Below is a small trained network, with its code and all its weights. Each question gives an input and a target symbol and asks what happens when units are switched off, that is, made to give their printed mean instead of their output.

import numpy as np


def w(rows, s, z=0):
    codes = np.array(rows[::2]) - 128.0
    scale = np.full(codes.shape[1], s)
    scale[-1] = z or s
    return codes * scale


def f(y):
    return y / 2 * (1 + np.tanh(0.7978845608 * (y + 0.044715 * y**3)))


def softmax(a):
    e = np.exp(a - a.max(-1, keepdims=True))
    return e / e.sum(-1, keepdims=True)


def log_softmax(a):
    a = a - a.max(-1, keepdims=True)
    return a - np.log(np.exp(a).sum(-1, keepdims=True))


def net(x, mask):
    ids = ['ΓΞΣΨαβδζηθλμπτω'.index(c) for c in x.split()]
    T = len(ids)
    res = E[ids] + P[:T]
    u = 0
    for l in range(3):
        q, k, v = (res @ M[l].T for M in (Q, K, V))
        z = softmax(np.where(np.tri(T) > 0, q @ k.T / 3**0.5, -1e9)) @ v
        res = res + np.where(mask[u], z, O[l][:, -1]) @ O[l][:, :-1]
        u += 1
        y = f(res @ A[l][:, :-1].T + A[l][:, -1])
        res = res + np.where(mask[u : u + 8], y, B[l][:, -1]) @ B[l][:, :-1]
        u += 8
    return log_softmax(res[-1] @ U[:, :-1].T + U[:, -1])


Q, K, V, O, A, B = {}, {}, {}, {}, {}, {}
E = w([
[145,110,121,163],'Γ',
[157,135,145,106],'Ξ',
[152,122,131,146],'Σ',
[181,97,89,112],'Ψ',
[120,151,149,168],'α',
[135,108,121,188],'β',
[105,163,147,188],'δ',
[152,130,142,128],'ζ',
[167,31,86,204],'η',
[135,153,153,133],'θ',
[173,102,130,104],'λ',
[121,140,137,185],'μ',
[125,150,153,161],'π',
[88,139,138,246],'τ',
[119,148,139,178],'ω',
],0.011)
P = w([
[36,137,79,70],'0',
[63,112,182,78],'1',
[169,185,91,123],'2',
[159,114,13,104],'3',
[198,187,128,150],'4',
[101,94,191,83],'5',
[177,152,245,129],'6',
[39,30,77,93],'7',
[223,201,137,171],'8',
[113,113,220,117],'9',
[203,144,182,192],'10',
[29,54,59,40],'11',
[209,147,174,207],'12',
],0.011)
Q[0] = w([
[253,188,125,209],'0.h0',
[47,91,71,133],'0.h0',
[171,96,207,165],'0.h0',
],0.023)
K[0] = w([
[253,193,142,178],'0.h0',
[63,154,68,104],'0.h0',
[133,118,217,146],'0.h0',
],0.026)
V[0] = w([
[138,114,118,119],'0.h0',
[145,83,80,159],'0.h0',
[93,133,103,249],'0.h0',
],0.013)
O[0] = w([
[127,114,130,149,112],'0.h0',
[159,72,149,124,136],'0.h0',
[172,141,146,11,252],'0.h0',
],0.011,0.0021)
A[0] = w([
[127,115,136,135,104],'0.n0',
[132,112,115,149,112],'0.n1',
[214,179,104,149,74],'0.n2',
[131,106,111,154,100],'0.n3',
[130,129,127,131,128],'0.n4',
[131,116,97,161,101],'0.n5',
[26,59,244,110,1],'0.n6',
[150,34,173,138,117],'0.n7',
],0.011,0.0071)
B[0] = w([
[119,123,141,109,100],'0.n0',
[142,123,145,86,111],'0.n1',
[166,71,151,217,251],'0.n2',
[144,130,143,67,102],'0.n3',
[131,127,132,126,129],'0.n4',
[164,124,154,78,102],'0.n5',
[231,62,52,16,166],'0.n6',
[82,255,153,106,218],'0.n7',
],0.0089,0.0023)
Q[1] = w([
[183,105,49,163],'1.h0',
[68,110,254,134],'1.h0',
[107,131,192,136],'1.h0',
],0.014)
K[1] = w([
[73,186,70,75],'1.h0',
[77,144,254,137],'1.h0',
[122,136,211,124],'1.h0',
],0.0084)
V[1] = w([
[113,98,254,151],'1.h0',
[117,110,188,137],'1.h0',
[74,104,130,97],'1.h0',
],0.0087)
O[1] = w([
[174,128,2,110,53],'1.h0',
[152,131,66,119,78],'1.h0',
[166,152,154,161,2],'1.h0',
],0.0087,0.00022)
A[1] = w([
[89,101,90,32,3],'1.n0',
[171,59,132,54,29],'1.n1',
[53,31,93,78,36],'1.n2',
[110,147,226,157,5],'1.n3',
[104,254,89,98,8],'1.n4',
[131,121,113,130,136],'1.n5',
[132,136,148,114,14],'1.n6',
[141,128,138,94,63],'1.n7',
],0.0084,0.0052)
B[1] = w([
[146,59,128,221,139],'1.n0',
[70,216,131,144,84],'1.n1',
[197,78,99,126,199],'1.n2',
[169,148,98,111,50],'1.n3',
[166,88,109,90,35],'1.n4',
[122,129,141,125,139],'1.n5',
[114,114,4,137,7],'1.n6',
[85,165,83,159,48],'1.n7',
],0.013,0.0013)
Q[2] = w([
[52,54,48,74],'2.h0',
[3,130,206,85],'2.h0',
[111,138,80,147],'2.h0',
],0.031)
K[2] = w([
[237,154,150,157],'2.h0',
[174,176,3,142],'2.h0',
[144,129,147,166],'2.h0',
],0.036)
V[2] = w([
[125,217,145,121],'2.h0',
[68,144,116,253],'2.h0',
[132,58,183,118],'2.h0',
],0.028)
O[2] = w([
[93,47,60,157,250],'2.h0',
[99,24,253,91,196],'2.h0',
[94,199,142,203,255],'2.h0',
],0.018,0.0059)
A[2] = w([
[73,131,85,54,120],'2.n0',
[80,146,232,161,236],'2.n1',
[136,64,62,109,109],'2.n2',
[89,172,254,128,39],'2.n3',
[105,90,231,122,1],'2.n4',
[97,224,191,145,163],'2.n5',
[126,200,100,135,76],'2.n6',
[242,126,159,194,143],'2.n7',
],0.0089,0.0091)
B[2] = w([
[151,106,118,181,132],'2.n0',
[144,147,165,5,254],'2.n1',
[161,92,145,100,163],'2.n2',
[168,81,153,230,205],'2.n3',
[81,169,56,192,222],'2.n4',
[161,119,54,132,192],'2.n5',
[121,133,209,133,163],'2.n6',
[102,131,124,106,160],'2.n7',
],0.027,0.022)
U = w([
[139,121,156,69,103],'Γ',
[77,112,69,165,181],'Ξ',
[91,125,200,98,166],'Σ',
[190,117,99,139,3],'Ψ',
[133,64,145,129,118],'α',
[110,171,29,81,173],'β',
[140,95,2,137,31],'δ',
[64,120,146,128,228],'ζ',
[121,161,19,169,129],'η',
[68,108,45,85,109],'θ',
[152,97,181,181,83],'λ',
[112,113,50,141,185],'μ',
[140,87,159,128,172],'π',
[115,160,167,148,124],'τ',
[123,84,72,141,182],'ω',
],0.0062,0.0044)

Each question gives the input, a string of symbols that net reads in full, and the target symbol t.
The units are the heads (3 rows each of Q, K, V and O) and the neurons (one row each of A and B). Each row of codes is followed by its name. A weight is (code - 128) times the scale printed after its matrix; where a second scale follows, it is the last column's (O, A, B and U).
mask holds one flag per unit, layer by layer, with each layer's heads first. A switched-off unit (its flag False) gives its mean, the last column of its rows in O or B, instead of its output. The means were averaged over made-up inputs and are rounded, as every weight is.
A unit's drop is (log p(t) with every unit on - log p(t) with that unit switched off) / (log p(t) with every unit on - log p(t) with every unit switched off).
The circuit of an input: a set's keep is (log p(t) with only the set's units on - log p(t) with every unit switched off) / (log p(t) with every unit on - log p(t) with every unit switched off). Starting from the 12 units with the biggest drops (on a tie, the unit counted first), units are removed one at a time, each time the one whose removal leaves the highest keep (on an exact tie, the one counted first), for as long as the keep stays at least 0.8.
circuit, biggest first: the units of the circuit, biggest drop first
most important unit: the unit with the biggest drop
top k neurons: the k neurons with the biggest drops, biggest first
k most important neurons of layer l: the k neurons of layer l with the biggest drops, biggest first
input α θ Ψ Γ Σ α τ θ Γ Ψ, target λ: 2 most important neurons of layer 0 -> [0.n6 0.n2]
input θ Ξ π, target θ: most important neuron of layer 1 -> [1.n0]
input α τ ω τ ω Γ δ Σ λ τ, target δ: 2 most important neurons of layer 2 -> [2.n1 2.n6]
input α β δ ζ η, target α: 4 most important neurons of layer 2 -> [2.n4 2.n1 2.n5 2.n2]
input δ θ β Γ α Ξ τ, target δ: top 4 neurons -> [2.n1 1.n4 0.n6 0.n2]
input θ β β Ξ Ξ δ β Σ Γ Γ μ μ λ, target θ: top 2 neurons -> [1.n2 2.n4]
input λ λ α δ Σ, target λ: circuit, biggest first -> [2.n3 2.h0 0.h0]
input Γ β β Ξ, target β: 3 most important neurons of layer 2 -> [2.n3 2.n5 2.n2]
input β μ Ξ Ψ δ Γ ζ, target β: circuit, biggest first -> [2.n3 0.h0 2.h0]
input α δ β τ θ μ η μ θ Ξ β λ τ, target α: top 2 neurons -> [1.n2 2.n4]
input Σ η Σ β α η θ β β α, target θ: 2 most important neurons of layer 0 -> [0.n2 0.n7]
input π β Ξ Ξ Γ β Σ δ Γ θ, target Γ: top 3 neurons -> [1.n0 2.n4 0.n6]
input θ θ μ θ β θ Σ τ δ β λ β, target δ: circuit, biggest first -> [2.h0 0.h0]
input Ξ τ Ψ β π τ β Ξ Ψ Ψ δ Ξ Ψ, target Ξ: circuit, biggest first -> [2.n4 2.h0 2.n3 0.h0]
input α η θ δ τ β, target θ: top 4 neurons -> [0.n7 2.n3 2.n4 0.n2]
input Γ λ θ π λ ζ β Ξ β ω Γ, target Γ: top 3 neurons -> [2.n4 0.n2 0.n6]
input μ Γ Σ ω ζ λ β δ η ω ζ β, target τ: top 4 neurons -> [2.n6 0.n2 0.n7 2.n4]
input π ω Ξ π α θ λ ω Ξ θ ζ β, target ζ: 2 most important neurons of layer 0 -> [0.n2 0.n7]
input Σ β Ψ β Ξ Ψ Γ α Γ Ψ ω, target Σ: most important unit -> 1.n2
input τ β Σ π τ Γ θ, target τ: circuit, biggest first -> [2.n6 2.h0 0.h0]
input τ Γ Ξ Ξ α Ξ β ζ Ψ Σ, target η: top 2 neurons -> [2.n1 2.n5]
input θ Ψ Γ β π Γ θ β α η Γ ω β, target θ: top 4 neurons -> [1.n2 2.n4 0.n7 2.n3]
input θ Γ η ζ η η Ξ δ β λ Γ Γ, target η: 2 most important neurons of layer 2 -> [2.n1 2.n5]
input Σ π α π θ Ξ π Γ ζ β τ α, target Σ: 2 most important neurons of layer 0 -> [0.n2 0.n7]
input Γ τ α θ Γ τ η δ μ, target Γ: circuit, biggest first -> [2.n1 2.h0]
input α Γ Γ δ λ, target α: top 3 neurons -> [2.n4 0.n2 2.n1]
input Σ β ζ Γ μ Ψ, target Σ: circuit, biggest first -> [2.n5]
input η Ξ β δ Ψ, target η: 4 most important neurons of layer 2 -> [2.n1 2.n5 2.n3 2.n2]
input λ ζ π Ξ Ξ Σ α δ β η Γ δ μ, target λ: 2 most important neurons of layer 2 -> [2.n3 2.n1]
input Γ ζ δ Ξ τ Ξ Ξ π τ ω β Σ α, target Γ: 2 most important neurons of layer 1 -> [1.n2 1.n0]
